In the rows, 128 means zero.
Known rows:
skemum: [171 153 133 153 125 137 112  91 172 104 154 144 136  99  91 107 133 134
 115 149 162 137 114 141 112 114  98  69 164 109 155 129 144  77 178 138
 132 155 170 109 183 127 120 144 159 153 155 138 178 102  96  85 127 161]
mutran: [160 102 152 136 140 130 102 104 131 115 150 128 122 127 126 102 155 112
 101 149 150 135 139 153 117 127 107  79 153 114 146  88 144  91 158 134
 139 144 133 130 202 137 101 146 178 174 134 132 155 115  97  92 145 152]
gutra: [117  96 164 180 137 114 128 119 151 162 160  95 119 133 129 119 149 164
 138 148 149 122 150 119 109 120 114  55 165  79 158 101 106 103 169 148
 105 148 104 140 200 113  94 143 161 176 167  90 131 109 108  97 163 156]
grezum: [154 112 156 174 164 106  85  89 145 118 147 113 114 131 101 120 127 135
  97 153 165 143 118 138 117 120 135  87 127 113 170 124 149  69 154 143
 132 153 160 104 210 121 129 142 165 156 145 131 148 130 126 105 123 155]
dretrol: [159 173 130 172 106 151 124  94 182 124 161 144 145  97  91 101 138 135
 134 150 165 142 116 144 104 109  85  55 180 102 147 137 135  93 181 128
 114 159 177 117 183 115 119 159 150 161 159 128 185  92  96  74 126 154]
bodi: [169 145 142 136 120 147  98  92 144  92 147 141 134 108 102  98 145  91
 117 160 162 148 114 157 109 121 112  70 163 127 154 100 153  76 157 120
 141 150 166 117 206 124 111 150 189 171 118 156 187 119 101  82 109 149]
stagu: [155  99 149 118 158 148  89  97 160 111 147 141 128 125 143 102 170 115
 103 120 170 135 126 151 121 119 127  66 135 114 161 101 159  91 168 125
 113 140 134 140 204 148 117 145 153 176 127 164 151 107 102  96 139 147]
stodri: [152 112 136 151 152 129  89  93 135 140 149 117 116 131 117 101 141 121
  91 146 155 151 126 159 125 125 124  82 135 116 138 131 147  86 144 140
 128 156 178 127 207 132 125 152 142 165 137 134 160 125 118  97 126 152]
dipon: [158  90 163 185 153 101 129 122 181 145 176 120 112 122 143 130 173 123
 110 134 168 127 142 120 129 140 129  55 129  85 139  95 151 106 180 162
 130 155 117 100 205 127 103 126 179 167 162 126 146 120  94 111 161 146]
detol: [153 107 139 148 144 135  80  90 126 138 145 117 112 132 113  96 140 119
  89 155 154 152 125 156 121 130 117  79 142 122 138 125 138  83 146 135
 130 155 168 121 207 131 123 154 146 162 140 127 158 119 118  96 131 147]
nemim: [173  83 142 146 131 146  80 132 102 107 150  99  91 118 130 126 174 120
  89 134 155 133 154 150 151 117 139  76 119 114 157  95 160  61 159 152
 129 151 157 142 235 109 151 125 147 184 113 154 174 149 136 103 119 152]
liklil: [163 102 145 155 157 120  93  85 147 131 153 122 118 124 133 108 142 119
  82 142 159 142 130 148 127 124 117  89 134 120 144 117 160  89 152 142
 126 150 153 108 192 143 114 143 150 153 146 134 146 117 108  92 139 140]
putrun: [153 131 154 149 145 132 101 108 149  98 152 126 130 121 102 113 140 115
 115 151 163 141 120 146 118 121 131  71 147 113 163 105 149  75 165 143
 133 150 160 126 213 116 115 144 187 172 127 145 167 126 107  97 119 156]
mapla: [174 103 158 174 152  99  97  76 166 103 150 127 120 109 114 120 133 118
  86 151 164 131 120 136 109 115 113 104 147 123 175 110 163  78 155 141
 137 148 142  89 184 144 105 135 174 147 152 134 145 118 108  87 141 147]
seli: [152 130 150 168 148 124  83  84 147 120 146 128 114 125 108 116 131 119
  92 159 176 148 115 149 116 125 131  82 133 127 152 125 161  81 147 133
 137 154 176 108 213 115 129 142 164 161 141 138 157 119 122  96 124 145]
flami: [178  88 152 184 131 118  60 100 116 103 147 103  86 119 110 139 150 124
  70 149 175 137 134 142 130 112 140  98 120 134 167 110 174  51 147 145
 135 150 165 104 232 109 152 119 152 159 133 149 160 145 150  96 118 141]
dodafli: [168 121 150 105 175 138  79  78 179 101 128 174 132 133 137  89 151 121
  66 116 179 132 121 162 114 130 102  89 135 127 140 107 169  98 180 127
 148 135 148 118 181 173 114 143 154 156 143 168 144  79  79 102 169 151]
soko: [117 103 155 164 131 129 112 126 122 163 147  96 117 143 113 106 146 155
 131 156 142 132 148 137 112 130 117  51 167  86 151 110 100  93 159 141
 116 153 123 151 218 100 107 148 165 182 155  91 144 110 114 106 154 160]
fliflur: [160 149 153 131 185 118  84  70 163 106 143 152 139 133  96  92 111  94
  91 160 167 162  93 168 113 140 135  90 128 132 147 126 168  79 149 136
 158 147 196  99 195 148 116 162 187 154 130 156 158 117  92 103 111 156]
paklar: [153 136 129 165 112 146 123  95 172 150 161 138 134 106 120  97 153 151
 118 145 159 129 133 142 108 116  77  61 179  99 135 123 124 108 178 136
 112 156 146 125 177 133 107 152 140 158 173 109 164  85  91  81 161 147]

Facts:
ξ b <- baguk,detol,dregrer,drufan,flami,fliflur,fliras,fliskas,flobezel,flozuk,flugis,funumir,geter,gregebre,grevas,grezum,gribi,grusi,kefle,klirel,kovum,lagu,liklil,mapla,mekape,mitruna,pagol,parak,pligatrem,robrem,rosko,seli,skenal,stavo,stodri,totrer,traflem,tratras,tripim,trogos,viflegra,votis,vuster
ξ c <- bakluk,bizol,dadresa,dodafli,dostoflel,drafu,dretrol,dropim,drupa,foflonol,gogas,klistaple,kuflor,lume,mezuk,mifle,mikin,niren,nodebren,nulin,paklar,pover,skebas,skemum,stade,stinel,trefi,triza,trofluklu,trolizim,trorek,vaklak,vutro,zatek,zatrus
ξ a <- balunur,bodi,bropli,brufus,brutam,busum,dipon,ditik,dragrim,dritrol,dromum,drotofel,febu,feflon,fetadru,floflebo,gatu,girikun,gobre,grefleskol,grega,gregro,griko,grotrus,grular,gutra,kipipli,klatrem,klegris,kluna,kular,kurun,lastur,lasu,latar,lifu,lopibra,lugrin,mepes,mifo,migak,mukleflak,mutran,nemim,numel,nutre,paplogim,pazu,plaples,plefen,pleklutrak,plepegre,plestu,pluklum,putrun,sagumak,skidu,soko,stagu,stistam,stomus,stufam,tegona,tezol,tika,tozi,troklil,truskem,tuvam,vekli,zofa,zozus
{baguk,busum,dragrim,funumir,girikun,gogas,grevas,grusi,gutra,kipipli,lastur,lifu,liklil,mifo,migak,mikin,mutran,niren,paklar,pleklutrak,plepegre,sagumak,skebas,skenal,stagu,stavo,tegona,totrer,tozi,trogos,truskem,votis,vutro,zatrus,zofa} μ d
{bakluk,dipon,dodafli,flobezel,floflebo,gregebre,lasu,latar,mekape,mepes,mezuk,stistam,trefi,trofluklu,trorek,vuster} μ g
{balunur,bodi,dadresa,dostoflel,dretrol,drufan,fetadru,fliflur,flugis,geter,gobre,grezum,griko,kefle,klirel,klistaple,kovum,lopibra,pagol,plaples,putrun,robrem,tezol,tika} μ f
{bizol,dregrer,dropim,drupa,febu,fliras,kurun,lagu,mifle,mukleflak,nulin,plestu,pligatrem,pover,skemum,tratras,tripim,troklil,tuvam,vaklak,vekli} μ h
{bropli,detol,drafu,dritrol,fliskas,flozuk,foflonol,grefleskol,gregro,gribi,klegris,kluna,kular,mitruna,nemim,numel,pazu,skidu,soko,stodri,stomus,traflem,triza,zatek,zozus} μ e
{brufus,brutam,ditik,feflon,flami,grotrus,grular,kuflor,lume,nodebren,nutre,parak,plefen,pluklum,rosko,seli,stade,stinel,viflegra} μ i
{dromum,drotofel,gatu,grega,klatrem,lugrin,mapla,paplogim,stufam,trolizim} μ j
bizol Φ: drufan,grotrus
bodi Φ: bizol,drufan
brutam Φ: plepegre
busum Φ: gatu
dadresa Φ: gregebre
detol Φ: floflebo,balunur
dodafli Φ: stagu,trorek
dregrer Φ: grega
dromum Φ: trolizim
drufan Φ: bizol
febu Φ: migak
feflon Φ: triza
fetadru Φ: dipon
flami Φ: grular
floflebo Φ: dropim
flugis Φ: dostoflel
foflonol Φ: dadresa
gatu Φ: busum
grefleskol Φ: mukleflak
gregro Φ: bakluk
grezum Φ: triza
gribi Φ: lugrin
grusi Φ: fliras
klatrem Φ: kular
klegris Φ: plefen
kluna Φ: rosko
kuflor Φ: stinel
kurun Φ: dipon,lifu
lagu Φ: vutro
latar Φ: totrer
lifu Φ: kefle
lugrin Φ: skidu
lume Φ: kluna
mapla Φ: plaples
mekape Φ: dipon
mepes Φ: stagu,drupa
migak Φ: febu
mikin Φ: drotofel
mutran Φ: febu,migak,tuvam
nulin Φ: grefleskol
plepegre Φ: brutam
rosko Φ: stodri
sagumak Φ: kurun,mekape,lifu
soko Φ: drotofel,stufam
stagu Φ: stavo
stavo Φ: mepes,dodafli
stodri Φ: dretrol
stufam Φ: drotofel,mikin
tika Φ: votis
tratras Φ: skidu,gribi
triza Φ: grezum
trogos Φ: bropli
trolizim Φ: skidu
trorek Φ: mepes
vekli Φ: pluklum
viflegra Φ: kurun,dipon,mekape
votis Φ: mezuk
balunur τ [flobezel]
bizol τ [tripim,brutam,pleklutrak,gutra]
bodi τ [grega,geter]
busum τ [migak]
dodafli τ [niren]
dostoflel τ [vutro,pligatrem,gutra]
dragrim τ [nutre,soko]
dregrer τ [pligatrem]
dretrol τ [gogas,rosko,gutra]
drupa τ [zofa]
fetadru τ [mukleflak,flobezel,trorek]
fliflur τ [stufam]
fliskas τ [pazu,soko]
gatu τ [grezum]
gobre τ [zatrus,brutam,paplogim]
gregebre τ [mukleflak,grefleskol]
gribi τ [lasu,zofa,trorek]
griko τ [lastur]
grotrus τ [dromum,grefleskol]
kefle τ [robrem,vaklak]
klatrem τ [kluna,dipon,dadresa]
klirel τ [viflegra,kluna,pagol]
klistaple τ [brutam,paplogim,soko]
kovum τ [mikin,brufus]
kurun τ [truskem,zofa]
latar τ [gogas]
lopibra τ [feflon,sagumak]
mifle τ [drafu,mifo,tozi]
mitruna τ [viflegra,zatrus]
paklar τ [gutra]
plaples τ [foflonol,tripim,girikun]
plefen τ [trogos,sagumak,brufus]
skebas τ [pluklum,nulin,nemim,brufus]
skemum τ [febu,flugis]
tegona τ [stade,mezuk,flobezel]
tezol τ [kuflor,flozuk,drufan]
totrer τ [foflonol,flozuk,kipipli]
tratras τ [viflegra,vuster,traflem]
trefi τ [mukleflak,stufam]
troklil τ [brufus,flami]
trolizim τ [drafu,flugis]
tuvam τ [dromum,niren]
vekli τ [kular,ditik,triza,funumir]
zozus τ [tripim,mifo]

Rows:
No name comes twice in this set of rows, the named rows included.
[184  48 156 159 125 114  80 130 120 118 157 108  83 117 130 138 192 111
  79 144 153 127 154 126 142 136 133  73 123 118 144  78 158  64 172 164
 148 151 115  98 241 118 134 107 174 177 141 140 168 142 129 114 141 141] | sagumak
[216 111 112 135 108 161  85 100 134  85 154 142 112  85 127 109 182 105
  62 126 166 128 144 163 147 105  91  89 142 135 140 105 190  70 174 138
 132 154 181 114 192 141 148 126 129 159 127 180 201 117 112  77 130 137] | skebas
[159 126 160 151 140 120 110  85 148  84 164 137 125 106 115 121 137 130
 122 164 176 135 107 120 128 121 131  62 134 129 189  94 161  97 176 147
 137 120 137 118 186 133 102 133 198 142 138 135 148 115  98  91 132 133] | lugrin
[159 153 138 145 110 154 115  96 162 107 161 142 146 100 103  96 150  97
 132 162 163 150 109 149 105 118 106  52 172 120 156 109 142  89 164 119
 122 151 168 120 196 119 107 156 183 168 130 149 185 113  98  74 105 146] | tezol
[149  93 177 148 229  79  90  81 156 129 139 128 118 164 135 107 116 136
  64 134 164 130 127 153 122 143 142 117 104 108 143 104 169 100 153 157
 166 133 140 107 189 168  91 147 176 151 150 126 103 115  89 125 170 170] | flobezel
[205 116 135 146 112 148  92 102 140  63 159 127 120  78 113 124 171  81
  97 142 165 137 126 146 137  98 121  79 143 131 179  95 184  46 166 134
 128 151 168 108 207 121 135 130 168 174 107 184 202 143 122  76  90 141] | troklil
[161 171 125 174  96 151 133  84 189 127 165 145 152  84  90 100 140 142
 141 154 157 139 115 138  94 104  72  53 198 103 158 138 118  92 181 125
 109 163 162 112 174 120 104 157 155 153 167 118 185  82  90  66 130 150] | bizol
[164 114 150 164 154 113  91  80 151 111 150 123 121 115  97 114 130 117
 101 153 160 144 114 138 111 120 122  92 143 120 171 119 150  67 153 139
 132 153 157  93 195 134 116 147 168 155 148 134 157 122 113  92 116 148] | lagu
[126 115 150 152 131 140 116 120 136 153 154 110 121 135 117 105 150 141
 133 154 153 144 135 141 118 127 118  46 153  95 147 113 114  97 163 140
 111 155 138 151 213 105 111 151 162 179 149 110 153 112 110  99 138 157] | pazu
[170 116 143 135 139 144 107 102 146 112 156 133 128 111 133  98 162  98
  99 141 157 139 132 160 124 120 111  75 151 118 144  95 159  94 166 133
 131 146 152 128 195 140 106 148 170 170 124 152 168 117  90  85 132 146] | busum
[132  99 166 205 131  90  84 103 151 169 146 116  96 139  98 127 144 145
 109 178 169 145 119 115  98 146 132  57 145 108 142 124 116  85 159 154
 131 163 127  87 234  97 124 122 183 157 188  91 145 110 132 117 149 135] | viflegra

Now the same elements, written a new way:
Known rows:
trefi: [144 175 163 170 169 132  57 173 130 155 142 225 114 133 144 224 154 137
  86 134 173 142 170 190 140 113  63 108 209  90  86]
stufam: [101 123 139 151 171 120 165 117 122 131  87 118 140 179 158 141 151 121
  94 104 153 156 138 133  95  77 144 158 149 142 127]
fetadru: [118 141 176 131 230 145   8 135 144 130 154 239 126 103 229 213 123 167
 108  77 153 138 201 185 142  74  95  82 216 100  89]
kovum: [110 140  95  54  56 168  37 170 107  89 172 148 117  48 123 169 114 210
 170 171 105  46 113 194 170 190  73 144 129  33 111]
latar: [153 127 199 133 113 179  58 156 124 106 200 174 124  91 113 124 148 135
 161 155 184 166 169 149 132 118  92 108 144  98 133]
stomus: [115 115 127 126 141 135 171 111 131 119 107 119 153 169 138 106 131 139
 119 123 135 143 107 112  93 111 176 169 107 148 137]
pleklutrak: [120 113 133 143 125 123 165 110 130 126 116  79 125 141 136  80 130 104
 148 122 131 150 128  97 122 109 133 121 114 158 138]
zofa: [ 89 131 127 165 173 109 152 112 132 136  86 100 120 157 173 132 136 122
 107 104 140 137 142 130 121  76 119 138 153 146 107]
klatrem: [109 148 187 133 123 206  79 160 104 117 158 181 128 108 139 134 172 157
 155 172 183 148 134 172 110 125 111 146 144  84 128]
dadresa: [182 106  92 115 118  70 140 113 149 122 125 117 149 151 136 135  99 120
 103 104  97 124 126 112 136 165 123 122 122 140  91]
funumir: [108 129 104 134 133 105 168 122 114 139  93  86 108 117 102 131 135  98
 121 113 102 112 120 116 129 125 145 117 125 136 158]
drufan: [129 103  91  92 126  69 139 124 147 117 138  97 119 116 106 140  84 119
 103  96  96 102 133 114 136 137 156 113 132 125 132]
lugrin: [123 133 146 166 125 168 169  98 160 116  92 117 152 169 111  92 129 139
  89 116 105 105 126 110 106  73 124 173  91 156 157]
balunur: [109 154 152 128 179 140  40 163 168 132 189 194 127 106 171 172  99 165
 105 126 185 137 182 169 147  90  92 108 210  84  55]
detol: [108 117 115 112 137 119 176 121 103 120  95 124 134 141  97 140 146 114
  96 114 108 118 112 126  89 137 191 152 111 122 167]
vuster: [124 111 116 115 115  85 154 124 124 122 106  90 109 128  86 153 122 122
 116 102 107 115 130 127 125 121 140 128 126 132 164]
dostoflel: [223 139 178 124 107 154  46 165 170 143 247 221 122  79  70  97 100  88
 155 170 175 173 158 100 151 188 115  43 143 106 115]
lifu: [125 124 120 126 151 137 142  89 129 137  92 114 128 143 183 113 122 143
 178  94 102 142 113  98 143  98 132 107 117 187 172]
lopibra: [126 135 141  93 101 167  38 154 139  96 189 158 139  78 154 140 109 187
 158 153 151 111 142 169 152 146  82 134 148  68  76]
robrem: [131 101  97  96 125  72 136 116 139 115 135  96 121 116 110 137  85 114
 102  93  87  98 136 116 137 139 156 115 125 128 134]

Rows:
No name comes twice in this set of rows, the named rows included.
[103 117  98 121 110 111 169 118  95 119  81  75 110 111 117 125 147 110
 126 116  81  97 113 131 128 142 129 132 107 125 162] | trogos
[116  99 130 138 130 123 163 103 111 105  96  79 130 138 158  98 152 105
 131 111 125 149 138 120 115 113 126 141 115 142 133] | mutran
[114 161 172 141 115 202  67 162 121 122 172 165 116  82 141 116 152 141
 177 183 175 142 142 158 143 124  82 113 144  93 116] | dragrim
[129 164 170 155 102 196  50 148 133 101 149 171 100  53  96 141 144 127
 104 141  95  56 177 168 153 125  50  94 137  59 143] | tratras
[164 137 108 157 117 108 173 123 135 162 105 113 129 155 109 106 133  86
 132 133 122 146 110  94 138 152 122 104 117 166 130] | vutro
[137 154 129  83 143 155  27 152 133 131 177 208 109  59 136 184  94 171
 167 121 116 101 142 152 166 139 115  67 161 101 150] | kefle
[140 145 169 132 114 157  58 155 112 119 189 171  89  47  91 136 148  97
 151 158 147 129 169 153 150 153 100  63 158  72 143] | dregrer
[108 122  94 124 125  82 157 124 134 139 113  74 102 114 105 133 103 106
 124 106 101 106 130 113 150 119 126 106 137 137 152] | fliras
[164 112  92 139  97  81 154 113 118 124 100  91 128 140 141 133 137 106
 126 115  92 121 121 123 151 163  93 123 110 140 116] | nulin
[ 98 124 130 137 170 125 160 118 137 132  94 130 150 176 153 130 135 140
  90 114 151 143 123 121  89  92 168 169 135 146 121] | grefleskol
[ 89 123 120 163 189  70 139 118 155 145 102  93 115 160 177 154 108 119
  84  83 148 144 167 127 139  52 110 116 183 154  89] | mukleflak

